Each row has a class, written as a number after it.
[39,-38,-61,13,-319,-121,-294,-228,80,67,167,49,27,0,-29,309,193,766,-256,5,-92,-22,-122,-22,-60,63,-127,63,-71,87,-1,-552,6,62,182,-244,821,176,-60,-110,-240,48] => 8
[107,-33,458,279,23,-255,-179,351,-99,-69,-8,257,219,100,-53,-272,9,-157,-354,-48,-60,-225,-718,211,466,359,40,2,-243,84,-44,197,-319,266,25,-395,899,237,243,-156,13,38] => 8
[-75,41,61,60,92,23,114,10,111,65,-30,224,6,-65,-37,-134,19,-296,25,146,-61,-113,-146,-105,14,31,-7,-32,-44,48,-171,285,-119,-112,90,47,-262,45,-85,-28,-47,-204] => 10
[40,-55,100,-368,162,26,249,-206,-30,-145,129,-390,256,152,114,132,-57,265,27,-56,186,28,104,199,140,37,-29,-90,67,-114,-387,-210,12,-275,63,-270,96,-156,20,53,-104,160] => 3
[-79,-253,-247,-103,85,-358,44,33,-19,-1,131,-253,145,-80,-96,-306,41,135,-301,35,9,147,22,-59,496,327,183,189,-32,-378,-410,57,-201,-20,-96,143,-496,-492,89,-7,-70,-133] => 3
[-41,-27,-9,61,149,-141,-57,190,-31,-180,135,-273,126,-126,-298,106,-218,241,107,251,100,-291,-119,170,-50,170,93,-2,300,-83,-49,-319,166,251,-189,200,200,-59,-88,-47,-508,46] => 7
[-161,296,-167,16,348,-7,32,-76,-83,73,-33,-170,16,132,-172,401,181,-253,640,371,-146,284,257,7,-186,-328,409,28,185,261,4,-104,98,280,162,160,209,87,-473,273,-136,134] => 6
[-165,-37,-241,-412,-24,-62,-69,-615,-418,153,-145,341,5,124,89,224,-171,438,-72,92,-60,177,-21,-60,23,211,-16,-168,-88,-41,114,18,-118,184,138,27,63,-71,174,156,77,-32] => 6
[-168,104,-114,163,-130,-77,127,160,43,175,-94,152,-94,65,80,-31,149,-429,224,172,-56,122,-284,-78,57,-205,37,65,110,52,-221,85,244,-88,-144,285,-60,324,-147,188,83,38] => 3
[9,-122,55,1,0,54,99,65,-148,63,29,-100,116,5,-192,40,-64,157,175,56,4,-34,-34,-9,13,-94,41,54,6,-64,-13,52,-17,-2,-170,-125,-38,-78,-71,-90,-152,-96] => 2
[55,-39,-18,-15,-79,42,85,130,-94,80,0,163,127,-99,-116,24,63,109,-134,56,-11,95,-15,-60,96,83,37,70,-129,149,-9,107,-123,66,16,-53,-64,22,88,-121,-116,2] => 3
[44,128,-36,27,271,-103,-222,-148,84,-16,60,422,26,-117,-3,344,-34,-348,80,67,35,282,81,98,-188,-75,70,62,158,153,-184,83,41,70,28,258,-18,61,-172,-30,-58,-64] => 1
[137,30,83,5,-206,224,208,-210,24,114,-149,149,-288,232,438,-496,108,-127,-55,-147,-69,-171,48,-264,-12,-57,-129,-257,-220,6,173,-120,97,-314,376,-249,-255,-258,-167,-99,53,-154] => 7
[-25,-110,-11,-10,7,-13,36,-5,-72,-37,48,-100,67,-197,-104,44,77,227,-185,252,-21,34,14,-42,47,17,175,-63,52,230,-158,73,-145,-15,142,-165,-36,105,-28,-38,-134,-63] => 0
[-185,204,-178,191,171,-23,-336,-69,80,95,-22,69,26,116,92,143,-26,-240,-23,152,-113,-22,-41,19,24,-161,214,-47,78,-83,180,33,-46,256,118,-89,139,98,6,127,94,34] => 5
[-246,17,104,-218,161,-137,33,243,133,-137,99,148,117,247,-31,-70,-178,-703,223,116,87,39,-173,197,-47,198,102,-264,321,-68,-383,222,-108,-287,260,154,-100,-13,287,68,-156,-57] => 4
[77,-70,80,9,133,34,75,31,-131,12,35,6,15,32,-46,-24,-130,106,19,103,81,-186,-23,159,-90,-57,35,-8,-84,-83,-163,30,-9,-7,-102,68,-117,-56,38,-157,-118,90] => 1
[-69,-11,184,174,43,-132,37,111,234,-236,22,-307,-2,-26,149,-196,88,-454,-84,-171,-10,-197,-63,96,157,-45,166,43,325,-83,-34,469,8,-121,-17,-70,321,98,-73,254,-48,-101] => 8
[-7,29,253,-252,233,169,-29,179,-413,64,-149,83,-284,156,-30,284,3,-470,66,92,-133,-333,377,112,-277,-249,-8,-27,-44,-112,70,645,113,280,-164,360,-245,-354,-139,91,-157,-44] => 2
[-116,199,-91,-68,87,-45,-120,-55,-155,165,100,-111,-511,-255,23,-262,169,-102,269,168,74,416,-14,38,-101,38,290,-413,-52,213,-3,-89,12,9,17,135,-219,-52,-146,-39,38,-15] => 9
[24,-284,98,149,-12,31,-90,-164,36,-94,-29,191,-7,-13,331,296,-152,302,-112,216,128,37,424,56,-85,257,5,-189,313,-37,50,154,-193,63,5,33,-14,-205,100,58,-43,-8] => 5
[-166,-53,-144,55,-204,33,-116,-92,22,113,81,-231,-61,-37,152,-243,-68,234,-114,-204,-320,144,106,-46,288,-177,25,-114,-48,-32,-8,-317,-126,-67,186,-99,-111,-273,31,-36,-85,-145] => 9
[29,185,-20,43,15,8,14,-13,-18,-91,-20,-58,-72,224,57,29,-45,-155,73,-51,-36,42,-164,0,21,-111,-4,99,-55,-44,-104,-147,35,-74,63,-83,28,-26,-32,103,240,121] => 10
[-10,141,-105,267,257,152,-76,45,388,-433,-36,-159,-72,-171,66,342,50,95,-108,70,26,-431,-2,326,-211,-135,14,-277,145,309,-2,-322,70,-89,162,-128,354,293,-160,92,52,319] => 5
[-44,56,-29,-137,115,-114,261,109,-142,131,-224,-398,-105,-13,169,-198,-157,-124,-175,4,-338,-179,-363,61,204,-102,-225,311,37,101,-145,-8,-108,169,92,130,369,260,61,81,-45,43] => 2
[125,-4,11,7,115,7,64,194,-41,-13,70,-29,147,-34,-63,22,-121,-92,-41,100,13,44,-167,34,-51,-121,105,31,42,123,-61,-213,134,41,4,-9,-111,-37,-65,-38,-190,-103] => 8
[104,252,-411,-128,410,-8,53,140,516,125,-55,-127,-168,-107,-302,-36,142,-229,-42,-192,61,305,-7,-59,249,-110,66,141,-382,145,-377,-538,258,-156,139,520,-242,-148,120,-24,308,291] => 2
[-265,-100,-27,38,184,50,-272,175,-263,120,-69,-430,-262,-132,-572,-116,221,-24,3,58,165,-761,-93,-211,279,247,67,-218,-166,-258,399,-214,-76,309,-299,104,-99,-220,-315,-190,190,101] => 8
[-53,-219,152,26,-87,-217,-264,6,70,245,113,571,139,244,-4,44,164,-54,-142,316,-195,195,-236,149,92,-8,1,158,45,-39,-104,197,28,-16,-372,104,487,422,-105,41,-231,-55] => 1
[81,-113,-7,-90,197,-14,200,145,-60,2,73,42,94,-167,-378,62,27,93,183,36,143,67,-137,-49,-311,-23,107,60,-7,11,82,36,-137,-99,-4,320,-76,-26,-132,-152,-147,-193] => 7
[20,184,15,-63,72,-136,-172,40,-66,33,49,92,32,-51,108,-125,3,-93,-152,76,-75,161,47,-67,-53,125,12,-134,109,-30,77,292,-13,116,148,-51,-263,-69,-20,95,-155,-101] => 8
[-78,-198,14,-174,-109,-202,133,-197,46,294,-24,267,-9,18,-100,-112,14,-192,-180,139,-5,266,122,14,233,92,22,21,-13,163,-433,62,-85,60,-145,20,-38,8,46,-18,42,-89] => 1
[-86,-151,13,-6,29,-104,-206,-7,13,142,-1,-128,-177,171,6,-33,259,-287,-151,174,-128,-65,-402,68,-67,-430,124,176,-111,-86,-266,240,58,12,-131,197,64,248,-21,158,-170,12] => 6
[-20,352,18,-8,225,-21,-47,-88,-197,-34,-127,37,106,-11,190,133,47,-73,-75,-149,-52,159,-49,-66,-60,-168,93,103,-60,36,89,255,64,44,116,-21,22,-20,0,85,218,-28] => 9
[75,-55,87,-107,-51,-145,255,81,158,106,-80,102,38,198,533,5,155,-54,-282,-85,-126,204,225,-87,-15,-158,-116,130,-214,177,-427,405,-27,-201,55,5,-230,57,23,-52,-56,30] => 0
[437,-39,371,-14,200,-63,143,244,-152,242,228,-226,278,-202,-242,68,126,489,-134,42,118,532,-91,108,258,-116,41,7,-386,305,-415,-85,-56,-51,43,-682,295,213,-77,-394,53,175] => 3
[19,-191,95,-169,206,40,-40,-10,-96,46,87,-237,-118,52,-301,-5,-155,-406,287,148,-32,272,29,54,-51,-214,87,-340,-6,18,-224,250,-70,171,20,-119,-621,-164,-180,35,-50,82] => 9
[25,144,-139,-157,-34,131,301,-336,119,-249,-5,-230,-3,144,331,320,-437,-56,-122,-85,-3,-361,170,-232,217,184,-286,-27,314,17,-211,-157,-190,-166,166,-90,-410,-290,-154,193,-145,-95] => 2
[-279,-201,220,-184,-103,3,-184,-10,66,228,-30,385,-218,344,-173,134,-44,-557,27,240,-84,285,26,6,-12,-98,61,-206,69,-25,-317,287,-97,-151,34,-125,-7,-188,179,88,265,-276] => 4
[-260,102,-271,125,-205,56,-162,-385,324,199,-3,-104,-282,24,171,269,170,180,48,-237,1,325,241,-370,-106,-300,230,-37,61,163,267,-135,30,-199,-52,368,122,155,2,223,172,16] => 9
[-34,338,-75,20,149,91,-59,167,185,-72,142,-11,-44,-28,-29,338,45,-63,-198,265,-123,44,-163,-82,66,-64,186,144,-307,233,-36,-258,-265,360,243,241,550,181,-189,129,227,401] => 0
[-22,187,-141,-176,134,-75,-13,-4,248,60,230,-193,-180,-405,-356,-134,117,-64,247,-326,445,236,48,-15,-58,250,120,-63,-12,-290,81,-30,-45,-41,-42,513,9,-126,98,-54,163,-12] => 7
[19,30,147,74,-43,-161,-78,78,-238,41,7,81,37,-33,106,69,-89,61,-55,195,44,124,-44,-52,172,43,-48,-9,100,-69,-398,346,120,10,-27,-112,-44,-78,-14,-69,-84,103] => 2
[195,49,-38,142,2,-133,-49,184,98,234,-26,274,253,-33,-86,-32,25,-233,-69,-42,71,62,-227,125,291,-67,-137,164,45,-120,-240,-67,388,53,-283,219,-160,186,73,-21,-212,0] => 4
[224,-173,27,31,19,-17,217,-126,201,-230,-28,75,218,392,294,-17,-39,-231,-129,-146,-20,-147,-145,290,-74,-130,-186,292,-40,-56,-329,-552,51,-125,-1,53,-40,-6,14,157,62,75] => 10
[-150,132,22,-218,83,-181,-17,362,-155,152,11,11,332,136,-129,152,-129,-320,-60,-42,136,48,-226,162,93,26,-195,77,204,21,-180,-517,43,81,-363,72,-51,2,87,-50,53,-66] => 10
[-117,246,204,148,-65,-41,-100,-143,-62,471,28,164,-168,-156,142,-451,224,-34,-54,282,183,312,-517,-151,66,-126,137,208,93,38,-57,85,-40,-368,-181,59,516,397,52,-43,27,-257] => 2
[35,283,111,51,40,-155,-244,-116,110,-10,12,-24,-28,-12,-79,323,51,342,81,-179,190,229,204,64,-181,-91,-153,-118,230,-113,52,296,-45,-49,-106,-114,414,-86,-120,35,-45,129] => 7
[60,-118,-74,-99,18,-99,346,108,394,-30,-21,126,316,98,-437,168,35,398,-62,-43,3,-142,-101,111,-195,44,-115,123,-39,67,-83,-325,233,-190,-79,-239,477,154,-28,6,21,-108] => 3
[-75,-10,691,-101,103,-66,-148,108,-167,-243,-125,-24,218,354,202,-437,10,4,-438,-375,-354,-153,89,-151,-33,-114,22,-123,-238,240,342,347,99,-181,-15,-602,348,-79,-24,-156,-132,-38] => 4
[-34,17,25,-174,20,-106,-710,-100,-36,143,117,45,-385,154,99,154,397,100,-85,347,-44,19,88,117,-156,148,56,180,-113,-152,64,132,198,340,-271,27,310,-73,-17,-157,-552,144] => 10
[166,50,55,22,145,-51,21,-280,261,-82,272,-135,-24,2,-89,-271,-66,99,-180,42,-84,-178,4,-54,64,57,116,7,-115,-186,-81,81,-58,-38,331,-60,163,-46,-257,63,-222,65] => 9
[231,58,253,229,159,-23,-181,348,28,-71,46,-147,-2,316,-116,135,74,-161,162,-69,150,63,-213,166,-24,-273,67,-202,-11,65,-31,-84,15,-111,-184,32,114,104,-80,-1,-116,430] => 4
[138,-66,268,56,-58,24,172,14,66,20,16,182,79,-19,37,-137,61,104,-116,61,71,0,-127,-76,-82,-33,-17,27,-155,91,-245,235,124,-175,-70,-39,-98,3,11,-116,-206,-93] => 9
[-47,413,66,-134,-46,361,212,-66,-78,-306,-162,-99,-375,329,-22,176,-101,-449,566,256,-154,-342,215,225,15,224,-69,118,34,330,3,-100,-6,437,125,105,360,66,-17,231,-265,465] => 8
[-142,-156,184,46,-135,-59,9,77,403,74,28,207,-183,212,-49,-39,40,-361,66,98,-81,-37,-88,85,-235,-206,2,212,28,-60,-268,474,272,-160,-413,379,79,355,169,198,-164,-60] => 10
[112,253,-118,-89,179,71,-312,-22,115,-55,-1,-74,58,283,20,352,479,-54,86,213,123,356,231,116,165,-151,141,129,153,-78,-226,-28,36,-92,83,165,113,-400,-102,164,-338,391] => 9
[-4,27,-321,-208,18,155,-85,-411,119,-482,-80,488,-36,59,307,431,47,64,5,271,-110,-287,63,182,-86,551,-80,21,-201,294,144,-139,144,413,282,-121,371,271,-98,-52,-234,427] => 7
[74,-26,-90,-48,175,91,117,240,50,172,-61,60,-109,-135,-349,-36,299,-95,399,-93,415,203,-49,-11,-207,-2,12,-194,-236,0,-55,-183,163,-219,-213,172,-595,-92,-4,-192,346,-31] => 6
[-39,122,45,-113,206,-296,166,97,45,359,-183,116,-32,143,182,-298,-10,-594,-297,118,5,330,-102,-52,388,-91,74,145,-265,263,-547,270,94,109,-85,-122,-74,33,40,-78,210,105] => 6
[48,-23,41,-30,190,14,-23,69,220,-278,90,92,84,41,136,199,-93,186,-289,213,-241,136,61,212,154,54,199,77,75,277,-353,-175,213,-265,138,19,124,-20,237,84,-308,-201] => 7
[222,161,-21,23,-66,-4,15,195,-70,-198,-44,92,256,-14,393,362,106,329,-287,128,127,252,-131,73,280,148,-151,37,100,275,-299,174,-87,-228,160,-298,218,188,137,-97,-126,459] => 10
[-199,132,16,-254,-7,-73,-261,-57,-12,109,-4,36,-74,123,-83,244,0,-51,-10,-218,12,-49,285,-48,-47,-26,-222,34,-68,-229,-175,207,33,77,-101,159,-76,-284,108,-70,-37,81] => 2
[2,-61,-143,83,-272,35,-188,-89,11,157,-7,-337,-43,-90,-155,50,416,171,-2,-124,40,147,57,-200,197,-155,208,95,147,195,358,-33,3,-56,65,-699,510,117,-163,-237,-180,-136] => 7
[43,-167,-48,-45,-111,-18,109,-155,-21,-39,55,4,95,-157,-134,-219,58,152,-17,198,-81,34,-142,-34,41,164,-6,90,49,2,-78,91,-96,12,90,-168,-108,112,-52,4,-209,-107] => 10
[73,206,-194,47,176,-109,87,-313,137,71,-29,28,-45,29,545,-354,134,3,-56,51,126,66,-270,-173,-86,104,-57,138,1,-301,-81,8,-170,-223,273,559,-303,36,-20,225,-1,39] => 6
[60,-90,-73,219,228,-359,-167,298,-154,-103,78,240,320,-16,-274,126,150,74,-332,-14,-268,-77,-264,268,-137,-184,293,-80,-57,143,95,-83,-26,154,-51,109,190,238,-143,150,-67,-111] => 2
[-56,-126,-186,10,-46,44,-65,202,-250,9,13,-331,-158,-127,-121,43,185,24,248,-247,135,-5,150,17,69,-278,172,-198,-8,30,42,-45,82,-149,-195,79,-380,-142,-161,-214,-86,80] => 0
[143,34,-135,54,-165,19,-6,-198,77,-177,-7,95,-20,-81,121,73,148,200,-75,105,73,225,-33,-162,156,217,-58,181,38,-72,-147,134,129,-124,163,-141,-119,42,9,46,96,67] => 7
[1,-39,-267,137,97,-56,-232,125,99,-169,-18,-341,72,7,-315,133,97,-225,42,-353,85,-231,96,-34,243,-132,113,-128,195,-85,231,164,77,-33,-52,-31,-171,38,-128,31,-79,331] => 10
[2,-77,-188,-321,188,47,194,-66,-6,38,22,65,246,2,-73,56,-171,-484,95,109,4,-140,-136,315,445,165,-60,-26,16,-173,-254,135,-44,268,32,-170,-62,48,11,14,-113,35] => 5
[-113,295,-208,-97,209,36,-417,-515,145,-381,-90,-237,-122,-187,-22,75,227,122,-150,-99,-207,141,248,-2,187,-103,10,-117,133,-15,280,255,54,87,-27,-345,34,-198,-478,303,9,131] => 7
[67,-154,-132,140,235,-90,-404,-453,212,-141,22,-20,-158,-53,141,19,167,165,-611,275,-326,-391,-132,-1,104,-130,-156,170,21,-217,-309,-106,-42,-102,268,-63,-100,-250,-474,62,-222,-194] => 9
[201,-109,-72,49,100,-219,-25,-151,222,-69,-115,-30,92,257,57,272,-157,163,-63,40,31,-235,-385,86,-104,-5,-284,162,260,-467,-23,-19,99,191,-273,-32,229,-361,-288,219,-190,-170] => 9
[64,223,-168,153,-136,126,238,-68,225,-286,-175,99,209,168,335,286,148,-32,-167,309,10,143,2,-94,76,11,226,320,316,504,197,-469,121,81,55,-158,733,209,-173,330,12,265] => 5
[97,46,58,-21,95,192,-113,184,-21,-97,215,-196,124,-112,-104,-9,71,490,504,-282,250,75,240,62,-41,121,-368,-268,-51,-188,97,-553,-45,-355,-7,-243,-225,-362,-410,-549,-80,239] => 9
[130,103,12,-272,-17,29,-119,-32,-45,54,115,126,28,-22,143,281,-24,-514,-233,-119,-49,211,-139,10,-127,-295,61,104,31,207,-36,-122,188,251,-26,394,-41,106,20,193,-270,-39] => 10
[-77,82,-29,-47,422,110,-308,-75,93,-134,-54,-214,19,-32,120,126,52,-284,148,-383,-115,56,-155,347,-152,-349,2,-40,-82,-51,127,-76,-48,32,-74,133,-168,53,137,109,72,-117] => 8
[-140,105,136,-396,449,-58,-106,-21,41,-248,120,-287,210,158,-265,62,-1,-274,-18,19,115,-369,60,149,-140,219,-100,185,377,-317,-73,-267,15,-123,-156,302,-142,-260,-67,181,-304,-203] => 3
[-281,458,-88,-67,-59,28,170,-167,294,-63,-34,112,-38,124,22,-127,110,153,532,103,-118,119,-132,142,-116,114,-132,229,-26,123,-162,-280,227,-212,-14,-127,642,371,-34,24,-63,131] => 3
[172,88,240,-207,293,-23,-207,331,23,53,105,-130,29,6,176,-24,-103,-405,206,43,-76,177,-224,239,-91,164,-270,-19,92,-91,-128,-218,241,278,10,98,-172,153,139,-92,-171,14] => 1
[120,185,99,-75,-202,-212,-299,-115,-261,77,28,85,-170,158,439,81,154,150,-202,-35,-144,99,-10,78,121,-13,-288,198,24,166,-123,-122,181,114,-278,65,401,222,-212,-62,-483,303] => 2
[141,318,-107,-31,-153,-20,-93,151,-342,189,106,161,-128,-226,317,-11,350,206,23,-250,-114,443,-132,-7,117,30,-23,138,-527,231,165,28,-145,166,34,-168,234,236,-115,-385,19,167] => 3
[-164,388,-49,96,437,19,-245,122,-197,4,-61,227,144,-340,88,-27,392,17,109,196,-68,419,68,-53,61,27,257,177,-140,249,262,555,-238,-54,24,-95,199,198,-251,-255,56,127] => 2
[-164,202,-196,-23,129,203,59,-459,200,62,-42,-92,180,-127,90,263,336,-478,131,-286,280,14,60,-194,360,3,142,123,70,103,230,-385,-370,-2,291,337,535,280,-229,152,414,303] => 4
[-339,38,-90,186,-74,-88,141,247,9,-189,-234,178,162,-299,41,-321,-138,-291,-443,56,-344,-4,-371,117,188,-304,92,-97,102,616,-113,36,29,-118,-22,-423,196,297,-96,-2,189,-106] => 10
[-68,-210,30,6,-219,-35,-179,-64,108,-29,116,228,-188,198,-23,96,-171,12,3,251,-255,-153,-65,90,-68,87,8,134,15,-47,28,126,275,251,-273,76,283,339,68,89,-344,12] => 5
